Here is a tiny trained network, its code and every weight. The questions are about switching its units off for an input and a target symbol, where a switched-off unit gives its printed mean instead of its output.

import numpy as np


def w(rows, s, z=0):
    codes = np.array(rows[::2]) - 128.0
    scale = np.full(codes.shape[1], s)
    scale[-1] = z or s
    return codes * scale


def norm(h):
    return h / np.sqrt((h * h).mean(-1, keepdims=True) + 1e-5)


def f(y):
    return y / 2 * (1 + np.tanh(0.7978845608 * (y + 0.044715 * y**3)))


def softmax(a):
    e = np.exp(a - a.max(-1, keepdims=True))
    return e / e.sum(-1, keepdims=True)


def log_softmax(a):
    a = a - a.max(-1, keepdims=True)
    return a - np.log(np.exp(a).sum(-1, keepdims=True))


def net(x, mask):
    ids = ['Γαδζηθξπστ'.index(c) for c in x.split()]
    T = len(ids)
    res = E[ids] + P[:T]
    r = norm(res)
    for j in range(3):
        rows = slice(4 * j, 4 * j + 4)
        q, k, v = (r @ M[0][rows].T for M in (Q, K, V))
        z = softmax(np.where(np.tri(T) > 0, q @ k.T / 4**0.5, -1e9)) @ v
        o = O[0][rows]
        res = res + np.where(mask[j], z, o[:, -1]) @ o[:, :-1]
    y = f(norm(res) @ A[0][:, :-1].T + A[0][:, -1])
    res = res + np.where(mask[3:7], y, B[0][:, -1]) @ B[0][:, :-1]
    return log_softmax(norm(res)[-1] @ U[:, :-1].T + U[:, -1])


Q, K, V, O, A, B = {}, {}, {}, {}, {}, {}
E = w([
[130,43,108,179,131,130,59,113,86,163,113],'Γ',
[86,100,199,144,155,131,79,76,189,144,241],'α',
[121,87,23,104,88,66,56,107,219,174,142],'δ',
[85,23,177,134,80,135,147,194,192,133,108],'ζ',
[143,123,107,171,223,67,166,127,60,78,119],'η',
[21,143,142,104,106,112,91,134,62,97,147],'θ',
[114,132,119,121,98,177,217,108,142,166,124],'ξ',
[52,90,127,143,160,92,109,164,165,172,137],'π',
[143,127,185,128,80,54,252,105,101,169,162],'σ',
[104,106,152,83,136,86,69,149,103,245,126],'τ',
],0.02)
P = w([
[57,116,98,250,139,61,73,102,96,198,134],'0',
[132,82,82,114,107,180,115,198,116,145,195],'1',
[137,179,137,161,130,130,88,149,143,133,120],'2',
[137,89,102,115,114,150,138,162,103,139,186],'3',
[133,159,151,144,132,122,106,124,145,128,92],'4',
[141,88,114,115,118,132,148,132,94,131,170],'5',
[141,152,156,128,129,124,123,121,146,111,81],'6',
[145,83,125,104,113,122,165,121,89,121,168],'7',
[144,152,161,127,133,106,142,90,130,103,72],'8',
[148,75,137,99,112,115,163,100,77,121,152],'9',
[145,130,168,117,130,116,128,96,138,101,56],'10',
],0.017)
Q[0] = w([
[164,72,127,151,117,97,181,147,150,154,127],'h0',
[116,75,35,129,171,151,170,160,81,196,160],'h0',
[131,160,108,167,90,92,127,147,130,150,75],'h0',
[111,98,103,75,172,97,155,117,141,122,78],'h0',
[17,80,143,108,144,152,182,158,61,139,147],'h1',
[106,72,107,133,133,171,167,154,75,144,227],'h1',
[131,159,116,134,145,187,178,79,153,140,124],'h1',
[65,56,126,110,112,128,148,89,53,117,133],'h1',
[111,251,200,110,73,102,50,117,147,50,67],'h2',
[116,191,151,126,134,208,114,69,155,120,117],'h2',
[149,212,155,202,82,130,104,118,148,130,29],'h2',
[169,27,142,115,170,84,203,99,142,169,121],'h2',
],0.017)
K[0] = w([
[96,116,106,88,131,72,135,116,123,117,85],'h0',
[102,188,7,88,113,115,107,158,124,125,119],'h0',
[135,122,177,89,153,93,143,177,131,92,133],'h0',
[101,89,108,87,100,94,138,92,123,93,142],'h0',
[50,109,195,48,143,157,132,88,124,60,161],'h1',
[93,157,204,158,150,160,131,115,124,46,195],'h1',
[123,188,76,134,122,210,133,129,138,147,143],'h1',
[83,85,163,126,111,133,132,33,93,79,137],'h1',
[164,136,145,153,139,191,170,210,42,162,66],'h2',
[52,153,94,187,149,169,161,141,108,164,128],'h2',
[177,124,123,224,114,186,156,126,94,153,55],'h2',
[169,71,132,96,133,126,143,31,159,96,123],'h2',
],0.017)
V[0] = w([
[91,231,103,209,108,180,79,105,72,145,168],'h0',
[105,114,120,163,106,214,111,231,83,141,21],'h0',
[24,143,179,89,152,182,88,95,137,85,219],'h0',
[97,182,78,95,15,74,141,210,118,83,111],'h0',
[142,87,43,198,149,197,173,81,206,86,133],'h1',
[17,158,147,175,97,139,141,190,51,44,102],'h1',
[83,147,104,25,63,117,115,82,116,18,159],'h1',
[181,137,192,182,203,216,107,184,122,140,205],'h1',
[151,127,150,78,210,241,142,48,122,190,126],'h2',
[140,173,161,165,141,130,60,120,123,129,188],'h2',
[123,187,11,91,86,38,148,197,143,158,69],'h2',
[175,101,108,100,50,122,73,38,198,135,180],'h2',
],0.013)
O[0] = w([
[98,201,111,108,114,222,98,181,84,148,175,114],'h0',
[106,89,70,133,182,117,130,189,80,233,113,102],'h0',
[88,127,159,152,78,211,110,168,173,105,68,167],'h0',
[50,103,85,108,114,132,174,45,93,122,162,130],'h0',
[154,95,68,116,102,31,107,192,201,74,168,50],'h1',
[1,80,139,111,99,189,209,105,101,85,99,151],'h1',
[89,106,31,153,79,195,131,178,143,180,134,1],'h1',
[158,86,158,206,105,64,152,61,119,109,104,115],'h1',
[89,116,126,107,108,59,124,191,50,110,88,67],'h2',
[85,152,56,169,159,150,79,110,106,155,157,128],'h2',
[116,126,157,33,107,157,175,40,188,166,127,121],'h2',
[90,85,130,169,64,76,114,81,90,136,185,177],'h2',
],0.01,0.0072)
A[0] = w([
[181,2,110,90,97,190,90,94,49,136,158,5],'n0',
[104,117,159,109,160,153,139,124,133,155,167,98],'n1',
[80,168,160,96,104,87,27,80,147,165,90,251],'n2',
[169,64,110,100,138,173,154,129,45,90,174,37],'n3',
],0.017,0.0025)
B[0] = w([
[135,225,162,50,214,142,96,129,98,32,186,198],'n0',
[105,83,116,147,100,29,83,116,112,150,101,217],'n1',
[183,120,70,137,40,132,226,181,165,47,97,255],'n2',
[128,187,118,205,47,151,116,120,214,169,2,162],'n3',
],0.012,0.0086)
U = w([
[213,172,177,114,51,129,131,111,96,254,75,70],'Γ',
[208,118,36,96,80,146,138,132,174,200,131,156],'α',
[89,52,178,105,152,83,69,100,177,222,76,83],'δ',
[126,190,134,79,225,113,61,92,136,99,76,166],'ζ',
[109,174,130,19,107,55,143,183,65,119,94,89],'η',
[172,95,104,196,109,103,111,145,40,116,148,219],'θ',
[128,126,255,162,90,162,75,170,193,118,168,25],'ξ',
[75,129,105,113,102,206,160,129,99,144,97,251],'π',
[133,136,147,88,92,106,148,11,127,112,179,157],'σ',
[114,186,80,172,127,91,177,99,209,118,4,57],'τ',
],0.0077,0.0028)

Each question gives the input, a string of symbols that net reads in full, and the target symbol t.
The units are the heads (4 rows each of Q, K, V and O) and the neurons (one row each of A and B). Each row of codes is followed by its name. A weight is (code - 128) times the scale printed after its matrix; where a second scale follows, it is the last column's (O, A, B and U).
mask holds one flag per unit, heads first, then neurons. A switched-off unit (its flag False) gives its mean, the last column of its rows in O or B, instead of its output. The means were averaged over made-up inputs and are rounded, as every weight is.
A unit's drop is (log p(t) with every unit on - log p(t) with that unit switched off) / (log p(t) with every unit on - log p(t) with every unit switched off).
The circuit of an input: a set's keep is (log p(t) with only the set's units on - log p(t) with every unit switched off) / (log p(t) with every unit on - log p(t) with every unit switched off). Starting from all 7 units, units are removed one at a time, each time the one whose removal leaves the highest keep (on an exact tie, the one counted first), for as long as the keep stays at least 0.8.
circuit, biggest first: the units of the circuit, biggest drop first
most important unit: the unit with the biggest drop
k most important neurons: the k neurons with the biggest drops, biggest first
which heads matter: for each layer, one digit per head in row order, 1 if its drop is at least 0.15 and else 0, layers parted by /
drop when u is switched off: that unit's drop, to one decimal
input π σ σ, target σ: most important unit => h0
input π θ ξ η ξ η ζ Γ, target π: which heads matter => 010
input π θ δ ξ ζ σ ξ ζ, target σ: which heads matter => 101
input Γ θ ξ ξ ζ π σ π, target π: which heads matter => 000
input ξ ξ ξ η Γ π σ η, target τ: which heads matter => 000
input δ ξ τ σ π π θ ξ, target π: which heads matter => 010
input σ η π η, target τ: which heads matter => 010
input Γ ξ α τ Γ α, target θ: which heads matter => 001
input η τ ξ θ α σ π δ τ η, target σ: which heads matter => 001
input ζ η η δ ξ α η π α Γ π, target ξ: which heads matter => 101
input η Γ δ θ ξ π, target π: which heads matter => 010
input η Γ Γ η σ π, target δ: which heads matter => 001
input π σ τ θ Γ η, target π: which heads matter => 000
input σ η θ η ζ θ η η θ ζ Γ, target θ: circuit, biggest first => h2
input ξ π Γ π ξ σ π π, target δ: circuit, biggest first => h2; n1; n2
input π ξ η τ η σ, target Γ: 2 most important neurons => n3; n2
input ξ π π π η θ π σ, target π: drop when h1 is switched off => 0.7
input ξ ζ δ, target α: drop when h1 is switched off => 0.5
input π ζ η η π ζ σ ξ, target α: drop when h1 is switched off => 0.7
input θ ξ π δ α η σ δ π ζ, target σ: drop when n3 is switched off => 0.0
input δ ξ π π, target σ: circuit, biggest first => h2
